Here is a tiny trained network, its code and every weight. The questions are about switching its units off for an input and a class, where a switched-off unit gives its printed mean instead of its output.

import numpy as np


def w(rows, s, z=0):
    codes = np.array(rows[::2]) - 128.0
    scale = np.full(codes.shape[1], s)
    scale[-1] = z or s
    return codes * scale


def f(y):
    return y / 2 * (1 + np.tanh(0.7978845608 * (y + 0.044715 * y**3)))


def log_softmax(a):
    a = a - a.max(-1, keepdims=True)
    return a - np.log(np.exp(a).sum(-1, keepdims=True))


def net(x, mask):
    res = np.array(x, float).reshape(1, 3) / 4 @ E
    y = f(res @ A[0][:, :-1].T + A[0][:, -1])
    res = res + np.where(mask, y, B[0][:, -1]) @ B[0][:, :-1]
    return log_softmax(res[-1] @ U[:, :-1].T + U[:, -1])


A, B = {}, {}
E = w([
[199,155,191,142,202,108,46,36,73,78],'x0',
[195,201,39,100,107,69,160,60,60,97],'x1',
[2,114,97,65,93,28,166,126,58,164],'x2',
],0.0058)
A[0] = w([
[69,121,110,110,129,95,135,118,102,129,140],'neuron 0',
[19,120,128,126,117,152,145,165,158,122,167],'neuron 1',
[134,127,153,122,126,133,124,133,144,142,196],'neuron 2',
[76,125,116,114,123,119,146,131,125,121,168],'neuron 3',
[14,130,97,125,125,59,140,117,83,131,152],'neuron 4',
[188,136,68,124,117,128,143,120,121,124,171],'neuron 5',
[167,129,110,121,129,122,132,126,130,141,157],'neuron 6',
[254,135,170,129,155,134,100,97,120,119,255],'neuron 7',
[15,117,144,123,113,150,149,176,158,144,139],'neuron 8',
[214,125,228,135,161,152,84,113,136,125,162],'neuron 9',
[103,131,75,127,102,137,166,166,147,145,185],'neuron 10',
[196,146,38,124,117,116,151,120,115,126,187],'neuron 11',
[182,141,84,124,120,124,143,124,124,123,173],'neuron 12',
[128,112,171,142,128,175,122,166,176,139,169],'neuron 13',
[229,128,159,126,138,140,101,97,126,126,227],'neuron 14',
[110,122,169,134,126,172,117,150,161,125,196],'neuron 15',
[132,132,134,129,125,130,126,136,130,135,119],'neuron 16',
[141,137,105,122,125,135,138,136,129,129,155],'neuron 17',
[134,121,127,123,122,132,125,119,121,132,143],'neuron 18',
[129,125,128,127,133,102,123,116,107,125,155],'neuron 19',
[139,135,130,123,132,84,112,83,81,122,167],'neuron 20',
],0.014,0.0024)
B[0] = w([
[145,126,98,82,80,121,67,109,84,170,181],'neuron 0',
[136,64,149,165,127,87,87,202,153,174,212],'neuron 1',
[114,137,160,145,141,145,146,133,157,124,143],'neuron 2',
[124,116,141,115,101,142,79,133,125,153,166],'neuron 3',
[95,181,201,78,40,144,96,57,115,220,234],'neuron 4',
[129,104,91,161,116,108,194,98,118,101,171],'neuron 5',
[120,131,106,151,127,129,150,116,117,122,141],'neuron 6',
[145,251,142,229,148,137,93,163,84,125,247],'neuron 7',
[159,47,146,193,117,103,118,225,146,195,224],'neuron 8',
[96,169,154,161,147,205,18,127,147,37,235],'neuron 9',
[85,66,144,102,91,134,99,83,175,89,192],'neuron 10',
[134,102,88,146,104,102,250,100,157,106,194],'neuron 11',
[126,116,88,158,119,119,185,111,120,114,164],'neuron 12',
[127,125,127,98,216,142,155,162,147,84,190],'neuron 13',
[145,208,134,213,140,132,95,147,79,122,218],'neuron 14',
[136,113,146,121,187,144,149,158,167,104,177],'neuron 15',
[128,121,113,117,136,119,119,135,112,119,128],'neuron 16',
[121,116,125,141,113,127,150,111,133,117,136],'neuron 17',
[128,136,136,128,125,134,139,127,134,130,130],'neuron 18',
[134,151,128,95,129,128,152,131,127,137,143],'neuron 19',
[136,195,128,72,167,145,190,125,135,141,181],'neuron 20',
],0.023,0.011)
U = w([
[173,109,66,97,155,117,78,132,61,91,3],'0',
[195,167,59,184,129,69,219,98,79,110,59],'1',
[99,78,179,142,46,90,44,130,125,198,84],'2',
[100,197,162,15,96,152,112,40,66,170,134],'3',
[143,206,151,195,222,253,50,144,93,18,157],'4',
[84,37,58,90,107,102,211,63,191,52,215],'5',
[143,44,166,149,208,120,103,215,187,133,165],'6',
],0.0049,0.0016)

Each question gives the input, the list of numbers given to net, and the class t.
The units are the neurons (one row each of A and B). Each row of codes is followed by its name. A weight is (code - 128) times the scale printed after its matrix; where a second scale follows, it is the last column's (A, B and U).
mask holds one flag per neuron, in row order. A switched-off neuron (its flag False) gives its mean, the last column of its row in B, instead of its output. The means were averaged over made-up inputs and are rounded, as every weight is.
A unit's drop is (log p(t) with every unit on - log p(t) with that unit switched off) / (log p(t) with every unit on - log p(t) with every unit switched off).
The circuit of an input: a set's keep is (log p(t) with only the set's units on - log p(t) with every unit switched off) / (log p(t) with every unit on - log p(t) with every unit switched off). Starting from the 12 units with the biggest drops (on a tie, the unit counted first), units are removed one at a time, each time the one whose removal leaves the highest keep (on an exact tie, the one counted first), for as long as the keep stays at least 0.8.
circuit, biggest first: the units of the circuit, biggest drop first
top k neurons: the k neurons with the biggest drops, biggest first
drop when u is switched off: that unit's drop, to one decimal
input [4,-2,8], class 3: circuit, biggest first => neuron 4
input [7,-6,7], class 3: circuit, biggest first => neuron 4; neuron 20
input [-2,1,-1], class 5: circuit, biggest first => neuron 7; neuron 14; neuron 8
input [4,-3,4], class 3: top 2 neurons => neuron 8; neuron 1
input [5,8,5], class 3: top 2 neurons => neuron 4; neuron 8
input [-3,-8,-6], class 6: top 3 neurons => neuron 8; neuron 7; neuron 1
input [-6,-7,3], class 6: top 3 neurons => neuron 13; neuron 8; neuron 15
input [-8,1,-1], class 2: top 4 neurons => neuron 10; neuron 20; neuron 15; neuron 9
input [-3,6,-1], class 5: top 2 neurons => neuron 7; neuron 14
input [4,7,5], class 3: drop when neuron 4 is switched off => 0.4
input [-2,8,8], class 3: drop when neuron 4 is switched off => 0.2
input [-2,1,0], class 5: drop when neuron 4 is switched off => 0.2
